Below are the code and all the weights of a small trained network. Each question names an input and a class and asks about switching units off, where a switched-off unit gives its printed mean instead of its output.

import numpy as np


def w(rows, s, z=0):
    codes = np.array(rows[::2]) - 128.0
    scale = np.full(codes.shape[1], s)
    scale[-1] = z or s
    return codes * scale


def norm(h):
    return h / np.sqrt((h * h).mean(-1, keepdims=True) + 1e-5)


def f(y):
    return np.maximum(y, 0)


def log_softmax(a):
    a = a - a.max(-1, keepdims=True)
    return a - np.log(np.exp(a).sum(-1, keepdims=True))


def net(x, mask):
    res = np.array(x, float).reshape(1, 7) / 4 @ E
    u = 0
    for l in range(3):
        y = f(norm(res) @ A[l][:, :-1].T + A[l][:, -1])
        res = res + np.where(mask[u : u + 5], y, B[l][:, -1]) @ B[l][:, :-1]
        u += 5
    return log_softmax(norm(res)[-1] @ U[:, :-1].T + U[:, -1])


A, B = {}, {}
E = w([
[142,141,148,131,129,156,188,150,200,116,173,146],'x0',
[137,243,184,85,28,213,111,145,81,197,167,115],'x1',
[220,146,122,69,77,85,145,185,166,125,49,66],'x2',
[79,196,253,51,233,18,135,88,135,149,151,82],'x3',
[218,86,74,79,158,139,139,82,128,177,193,66],'x4',
[125,129,129,136,118,123,134,121,128,130,128,120],'x5',
[156,173,113,109,87,68,132,70,152,135,106,215],'x6',
],0.012)
A[0] = w([
[136,137,141,127,137,166,217,132,247,141,202,169,24],'0.n1',
[124,110,91,110,132,96,59,69,3,164,78,122,26],'0.n2',
[88,124,125,175,148,147,116,70,109,159,203,182,9],'0.n3',
[156,166,89,116,104,73,137,48,134,155,147,214,39],'0.n4',
[200,103,91,82,155,129,118,81,105,155,197,128,20],'0.n5',
],0.02,0.014)
B[0] = w([
[175,182,117,187,142,79,32,180,101,43,196,110,243],'0.n1',
[186,176,133,183,140,93,61,193,129,28,221,129,254],'0.n2',
[104,110,88,27,78,64,226,127,53,74,94,104,255],'0.n3',
[144,23,223,82,137,225,93,123,144,130,91,125,251],'0.n4',
[8,185,122,195,56,131,185,105,240,151,106,86,245],'0.n5',
],0.015,0.007)
A[1] = w([
[84,101,107,152,197,188,152,172,65,153,191,32,37],'1.n1',
[144,94,72,168,225,136,131,107,100,253,178,183,40],'1.n2',
[130,169,134,117,109,173,108,77,73,232,230,166,1],'1.n3',
[171,98,11,172,96,218,131,72,104,145,167,194,39],'1.n4',
[119,175,179,90,226,86,131,32,122,176,198,126,31],'1.n5',
],0.02,0.0053)
B[1] = w([
[147,60,208,74,103,201,103,73,195,20,69,144,254],'1.n1',
[161,150,61,168,163,143,120,95,102,91,125,115,130],'1.n2',
[146,170,85,98,163,193,147,54,74,137,180,139,164],'1.n3',
[70,72,186,144,133,7,112,186,95,254,213,109,239],'1.n4',
[105,4,97,188,50,69,118,216,88,251,185,151,231],'1.n5',
],0.0095,0.0083)
A[2] = w([
[176,170,95,135,155,203,137,128,104,140,118,160,62],'2.n1',
[135,60,40,172,251,93,142,37,173,120,139,170,27],'2.n2',
[158,203,130,83,97,200,142,96,80,157,183,133,4],'2.n3',
[45,182,154,176,152,143,115,136,101,122,74,242,126],'2.n4',
[251,164,85,74,117,100,154,145,160,172,60,75,59],'2.n5',
],0.025,0.0032)
B[2] = w([
[107,133,166,109,142,111,112,123,109,162,146,118,150],'2.n1',
[168,250,117,123,165,159,113,113,86,175,81,178,233],'2.n2',
[162,164,97,142,182,118,128,137,124,143,64,163,254],'2.n3',
[128,138,104,142,116,142,151,91,207,132,161,66,232],'2.n4',
[91,101,102,94,133,124,168,85,76,60,163,135,241],'2.n5',
],0.017,0.0067)
U = w([
[198,189,117,190,134,78,37,200,117,28,220,100,79],'0',
[95,49,141,142,93,55,136,190,99,238,171,135,129],'1',
[78,121,64,44,113,98,243,77,44,60,125,132,96],'2',
[168,210,114,127,177,165,123,111,107,188,66,180,253],'3',
[57,175,93,180,86,147,186,71,255,154,137,55,96],'4',
[178,32,224,75,138,211,82,100,184,99,70,142,102],'5',
],0.0093,0.0057)

Each question gives the input, the list of numbers given to net, and the class t.
The units are the neurons (one row each of A and B). Each row of codes is followed by its name. A weight is (code - 128) times the scale printed after its matrix; where a second scale follows, it is the last column's (A, B and U).
mask holds one flag per neuron, layer by layer. A switched-off neuron (its flag False) gives its mean, the last column of its row in B, instead of its output. The means were averaged over made-up inputs and are rounded, as every weight is.
A unit's drop is (log p(t) with every unit on - log p(t) with that unit switched off) / (log p(t) with every unit on - log p(t) with every unit switched off).
The circuit of an input: a set's keep is (log p(t) with only the set's units on - log p(t) with every unit switched off) / (log p(t) with every unit on - log p(t) with every unit switched off). Starting from the 12 units with the biggest drops (on a tie, the unit counted first), units are removed one at a time, each time the one whose removal leaves the highest keep (on an exact tie, the one counted first), for as long as the keep stays at least 0.8.
units of the circuit, in order: the units of the circuit, biggest drop first
most important unit: the unit with the biggest drop
top k neurons: the k neurons with the biggest drops, biggest first
top k neurons in layer l: the k neurons of layer l with the biggest drops, biggest first
input [-4,-5,-2,5,-6,-1,5], class 4: units of the circuit, in order => (2.n4)
input [5,-7,6,-3,5,6,-2], class 3: top 2 neurons => (2.n2, 0.n3)
input [6,5,-8,6,7,8,-2], class 2: top 2 neurons in layer 1 => (1.n4, 1.n1)
input [-3,8,-8,7,5,4,-1], class 2: top 3 neurons in layer 1 => (1.n3, 1.n4, 1.n5)
input [-3,1,4,3,2,-6,-1], class 2: top 2 neurons in layer 1 => (1.n4, 1.n1)
input [-5,5,-2,6,-7,-6,-5], class 4: top 3 neurons => (2.n4, 1.n4, 0.n4)
input [4,4,7,8,4,4,8], class 1: top 3 neurons => (1.n5, 0.n3, 1.n1)
input [-3,6,-6,1,-3,7,2], class 2: top 2 neurons => (0.n3, 2.n2)
input [-8,-5,1,7,4,4,7], class 0: top 3 neurons => (0.n2, 1.n4, 1.n1)
input [3,-6,-3,4,-2,0,1], class 3: top 2 neurons => (2.n2, 1.n4)
input [5,0,2,8,0,5,-8], class 1: top 3 neurons => (1.n5, 0.n4, 0.n2)
input [3,-5,0,4,-7,0,-7], class 4: top 2 neurons => (2.n4, 0.n4)
input [5,-5,-2,-3,-6,-5,-3], class 4: top 2 neurons => (2.n4, 0.n2)
input [-2,7,-6,-3,-5,-3,-3], class 3: most important unit => 2.n3
input [-4,1,-7,-8,-8,-7,6], class 1: top 3 neurons => (1.n4, 0.n5, 1.n1)
input [0,-7,-2,6,0,-5,5], class 3: top 2 neurons in layer 0 => (0.n4, 0.n1)
input [-5,-7,4,1,-3,-8,-8], class 5: top 2 neurons => (1.n1, 2.n3)
input [-5,-5,-3,6,0,7,6], class 1: top 2 neurons => (1.n5, 0.n1)
input [-3,8,-5,3,-8,8,-7], class 3: top 3 neurons => (1.n3, 2.n3, 0.n5)
input [0,6,-1,-5,6,4,-6], class 3: units of the circuit, in order => (2.n3)
input [4,7,7,5,5,7,0], class 2: top 2 neurons in layer 2 => (2.n5, 2.n2)
input [1,6,5,4,1,5,8], class 5: top 2 neurons in layer 0 => (0.n4, 0.n3)
input [5,6,-2,3,-8,-5,-2], class 4: top 2 neurons in layer 2 => (2.n4, 2.n2)
input [-5,-5,0,-1,8,1,1], class 4: top 2 neurons in layer 0 => (0.n5, 0.n1)
input [7,-8,2,-1,1,-7,-8], class 3: top 2 neurons in layer 0 => (0.n4, 0.n2)
